[[22 26 51 33 28 24]
 [11 23 40 27 91  4]
 [15 13 47 30 47  8]] Answer: 22, 8

[[ 12 -55 -21 -11 -44]
 [-22  62  24   9  43]
 [ 32  18 -18 -78 -28]] Answer: 12, -28

[[  6  78 -25 -25  14]
 [ 56  41 -43 -32   9]
 [ 61  18 -20  20  -7]] Answer: 6, -7

[ 44 -86 -77 -13  94] Answer: 44, 94

[ 73  12  23  -8 -36 -19 -87] Answer: 73, -87

[[  8  -4 -91 -47 -83 -11 -42]
 [-11  -8 -39 -22  20  52 -10]] Answer: 8, -10

[ 90  27 -48  -7 -28   0] Answer: 90, 0
---
6249,7739,9102,9536,4527,2957,1111 Out: 7739
11,-39,2,-19,38,7 Out: -39
42,84,244,179,251,15,142 Out: 84
-926,789,-724,719,303 Out: 789
91,3,67,58 Out: 3
2308,5351,8904,2944,6234,7140 Out: 5351
-11,31,-30,32,29 Out: 31
42,5,29,-45 Out: 5
0,4,7,6,1,2 Out: 4
---
[-307  325 -595  589] 589, -307

[  1  40 -48 -44] -44, 1

[[7 5 5 5]
 [5 4 6 5]
 [5 3 2 2]] 5, 5

[[-645  135  -24 -295]
 [ 432  543  -14  -90]] -295, 432

[122 151 223  37] 37, 122

[76 10 90 89 17] 17, 76

[-628 -320 -182  859   14 -174] -174, -628

[3 6 0 8 7 5] 5, 3
---
[[-0.59 -1.41  0.53  0.90 -0.01  0.01]
 [ 2.14  2.18 -1.87 -1.29  0.41  1.63]
 [ 1.34  1.32 -1.65 -0.23 -0.37  1.30]] -> 0.41

[[-0.096 -0.050 -0.143  0.041 -0.005 -0.141]
 [-0.150  0.196  0.087  0.045 -0.106 -0.011]] -> -0.106

[[ 1.5  0.3 -0.3  0.9  2.1 -1.9]
 [ 0.6 -0.9  0.6 -0.8  1.4  0.9]] -> 1.4

[[-0.13  0.12  0.04 -0.22 -0.04]
 [-0.14 -0.01  0.04  0.02  0.10]
 [-0.05  0.00  0.17 -0.01 -0.03]] -> 0.02

[[ 103.3  -79.7  -33.3  119.1   29.8  133.2  -69.4]
 [-200.8   60.8   72.1   50.3 -109.8   75.0   45.1]] -> 75.0

[[-0.160  0.017  0.013  0.080 -0.030  0.191  0.156]
 [ 0.102 -0.092  0.075  0.027  0.220 -0.064  0.051]
 [ 0.130  0.043  0.145 -0.200 -0.003  0.128  0.008]] -> -0.064
---
array([[ -1,  11,  18,  -8,  61, -21,  47],
       [ -7,  -1,   9, -55,  66,  -4,  82],
       [-73,  47, -71,  53, -35,  25, -37]]) ans = 66

array([[  1,  17, -12,   1, -97,  68, -25],
       [ -8,   7, -17,   7,  -2,  44,  -9]]) ans = -97

array([[-52,  95,  -6,  11],
       [-56, -54,  26,  39],
       [ 76,  14, -30,  39]]) ans = -54

array([[ 19, -60,  10, -54],
       [-94,  21, -79,  47]]) ans = -60

array([[-74, -73,  80,  87, -21],
       [-82,  77,  77, -19,  70],
       [ 77, -65,  17, -88, -42]]) ans = 77

array([[ 27,  24,  -3, -20, -70,  74],
       [-46,   9,   1,  -3, -23, -26],
       [  7,  13,  -2, -12, -14,  -6]]) ans = -3

array([[ 15,  -4, -14,  40,  42, -48],
       [-65,  78, -60,  -9,  32,   8]]) ans = 40

array([[-33,   7,   0, -22, -18,  43,  -9],
       [ 46, -77,  46,  21,  15,   4,  -7],
       [-70,  44, -20, -14, -40,  63, -62]]) ans = 15
---
[[ 133  862  330 -371  584]
 [-782 -456 -528   98  613]
 [ 901  183  465  293  511]] | 330

[-270  545  331 -648] | 545

[-191 -158  947 -676  494  -71  317] | 494

[[  31 -554  684 -624]
 [  68  735  825  313]] | -554

[[155 141  33 180 148]
 [ 82 193 162  18  68]
 [144 156  71 120  56]] | 33

[3753 3230 4063 7135 8448] | 4063

[-18 -26  38  49  25] | 38

[22 38 41 76 16] | 41

[[61 49 67 47 44 70]
 [ 5 50 38 92 70 49]
 [54 39 52 62 62 40]] | 47
---
 103.0    98.0   -31.5   -17.5    64.2   -15.9  -113.7 -> 103.0, -113.7

 -19.45   106.30  -113.94   100.47  -134.18  -104.03 -> -19.45, -104.03

-113.54   143.28  -141.80   100.16 -> -113.54, 100.16

-10.199  -16.418  -14.411  -12.475   -8.328   14.093   -9.664 -> -10.199, -9.664

  47.441    21.671  -134.212   153.021 -> 47.441, 153.021

 1.009   0.636  -1.090  -0.555  -0.990   0.990
-1.605  -1.568   2.172  -0.749  -1.891   1.558
-> 1.009, 1.558

 -18.15   209.14   128.87    61.39   131.89
 -42.76   232.55   136.86    56.50   138.81
  85.48  -141.33   121.03   149.92   -44.89
-> -18.15, -44.89

-0.085   0.373  -0.216  -0.368
 1.225   0.979  -1.797   0.505
-> -0.085, 0.505
---
[[ 15 -43  -9  11   2 -71  -5]
 [ 21 -39 -16  -2  28 -38 -22]]	15, -22

[ 47  17  84 -37 -59]	47, -59

[-47  12 -67  50  79 -26]	-47, -26

[[-47  44  40 -11 -12  45]
 [-79  21   7  43  30  22]
 [ 29 -45 -41  22  31 -43]]	-47, -43

[-44  13  64 -96 -73  24]	-44, 24

[-76  -4  32  -8 -38]	-76, -38

[[-20 -57 -71 -43   7  -7  83]
 [ 18   0  -3  69   4  41 -66]]	-20, -66
---
[ 27 -71   8   1   4 -11  69] → 8
[ 31  90 -93 -30  19] → -93
[-3  5 11 92] → 11
[ 26 -26 -87   1 -84] → -87
[-61 -52 -81 -59 -31 -24] → -81
[ 65 -13  84  60 -47 -69 -50] → 84
[ 19 -58  34  28 -72] → 34
---
array([[192, 141, 170, 147, 174, 195, 130],
       [170, 179, 151, 193, 215, 199, 131],
       [ 52, 165, 149, 103, 190, 179, 136]]) | 149

array([155, 618, 945, 797]) | 945

array([81, 85, 16, 19]) | 16

array([[ 619,  594,  456, -113,  194],
       [ -82, -142, -186,  733, -507]]) | -186

array([1, 7, 3, 2, 4]) | 3

array([[ -11, -292,  230,  308,  277],
       [-296,  459,  723, -893,   72]]) | 723

array([8525, 5141, 5718, 5625, 6194, 3208]) | 5718

array([6840, 3425, 3702, 7900, 2608, 6148]) | 3702

array([[47, 33, 28, 60, 82],
       [74, 72, 33, 27, 32],
       [51, 19, 34, 42, 20]]) | 34

array([[5, 5, 4, 4, 4],
       [6, 5, 7, 1, 0]]) | 7
---
[[ 33   6 -14  94  29   9  -7]
 [-12  -7   6   9 -19  -7   3]
 [-12   5   4  11  -6  -7   8]] -> 33, 8

[ -6  47 -80 -59  59  -8] -> -6, -8

[ 63  10   4  26 -94] -> 63, -94

[[ -6   3   4  35  37  -3]
 [-29 -46 -33   1   2 -27]
 [ 21 -13  96  14  87  -8]] -> -6, -8

[ 9 89 20 99 37] -> 9, 37

[[ 0  0  0 -1  1 64 93]
 [-1 66 91 92 93 92 91]] -> 0, 91

[[ 72 -74 -71 -74 -72 -75 -74]
 [-71  77  78 -71 -26 -73  75]
 [ 79 -74  84  82  71  58 -71]] -> 72, -71

[ 71  64  21 -59   0] -> 71, 0

[-77  -2   1  -7] -> -77, -7

[[-43  41  42 -89  15 -24]
 [-90  55  24  43  48 -61]] -> -43, -61
---
[990 766 495 109 507 954] Out: 990, 109

[50 80 16 93] Out: 93, 16

[911  45 446  60 880 525] Out: 911, 45

[[2862 3019 3142 8794 8685 4388]
 [2862 2405 3142 4420 4042 2945]
 [2862 2405 3142 1816 4042 4388]] Out: 8794, 1816

[93 52 41 50 59 61 23] Out: 93, 23

[5453 9118 2977 7376] Out: 9118, 2977

[[217  71 176 207 159]
 [250 229 140  19 208]] Out: 250, 19

[[2922 6953 1877 4757 1365 3605]
 [8654 4988 3596 1547 5938 2908]
 [5242 2459 9067 4466 3843 7035]] Out: 9067, 1365

[[127 424 454 785 158 569 921]
 [524 637 683 571 797 733 549]] Out: 921, 127
---
 22  -77   69   15    0
 62  -77    7    1   35
yields 22, 35

-72   27   16   -2  -53  -40 yields -72, -40

 49   26  -19  -39  -64  -21
 19   58   33   -8   93  -79
-72   56   36   35   -1   17
yields 49, 17

 30   -8   30  -20  -53
 83  -33   87  -16  -33
yields 30, -33

-80    2  -20    5   -7  -24   16 yields -80, 16

-61    8  -30   48   28   -1
-67   18  -39  -56   42   83
yields -61, 83

 16   36  -34   -2  -85 yields 16, -85

-24  -40   60   30   10  -37
-48    8  -94  -48   16   58
-24  -20  -34   14  -22   63
yields -24, 63

  9  -75  -89   -5   14 yields 9, 14
---
Input:
[[-39  -9 -34  71  -7 -27]
 [-20 -21  69  27  68   2]]
Output: -9

Input:
[[  4 -88  21  64   5 -70]
 [-51  67  52 -84 -67  15]]
Output: -88

Input:
[[-20  76 -66 -45 -48]
 [-18 -63  44   9  -4]]
Output: 76

Input:
[[ 14   5  -4  -6]
 [-62 -13 -40  91]]
Output: 5

Input:
[[ -1 -88  43 -46]
 [  6  30  30  64]]
Output: -88

Input:
[[  4 -68   2  81  62 -18  51]
 [  3  77 -76 -72 -72  38 -60]]
Output: -68
---
[ 36 -70  -3 -48 -38  14] --> -48

[[-63  32  32  -5]
 [-78 -43  77  50]] --> 32

[[-32  66  34 -62]
 [ 45 -80   1  -7]] --> 66

[-75  37  10 -32 -63 -13 -11] --> -63

[-16  74 -18  70] --> 74

[[ 38  18  24 -62 -50 -46  41]
 [ 65  29  55 -89 -68 -69  72]
 [ 18 -27  -3 -30  46   0 -41]] --> -50

[[-38  34 -18 -94 -45]
 [ -8 -66 -25 -62 -37]] --> -18

[[-79 -36 -39  75]
 [-16  13  68 -29]
 [ 55 -38  93 -16]] --> -36
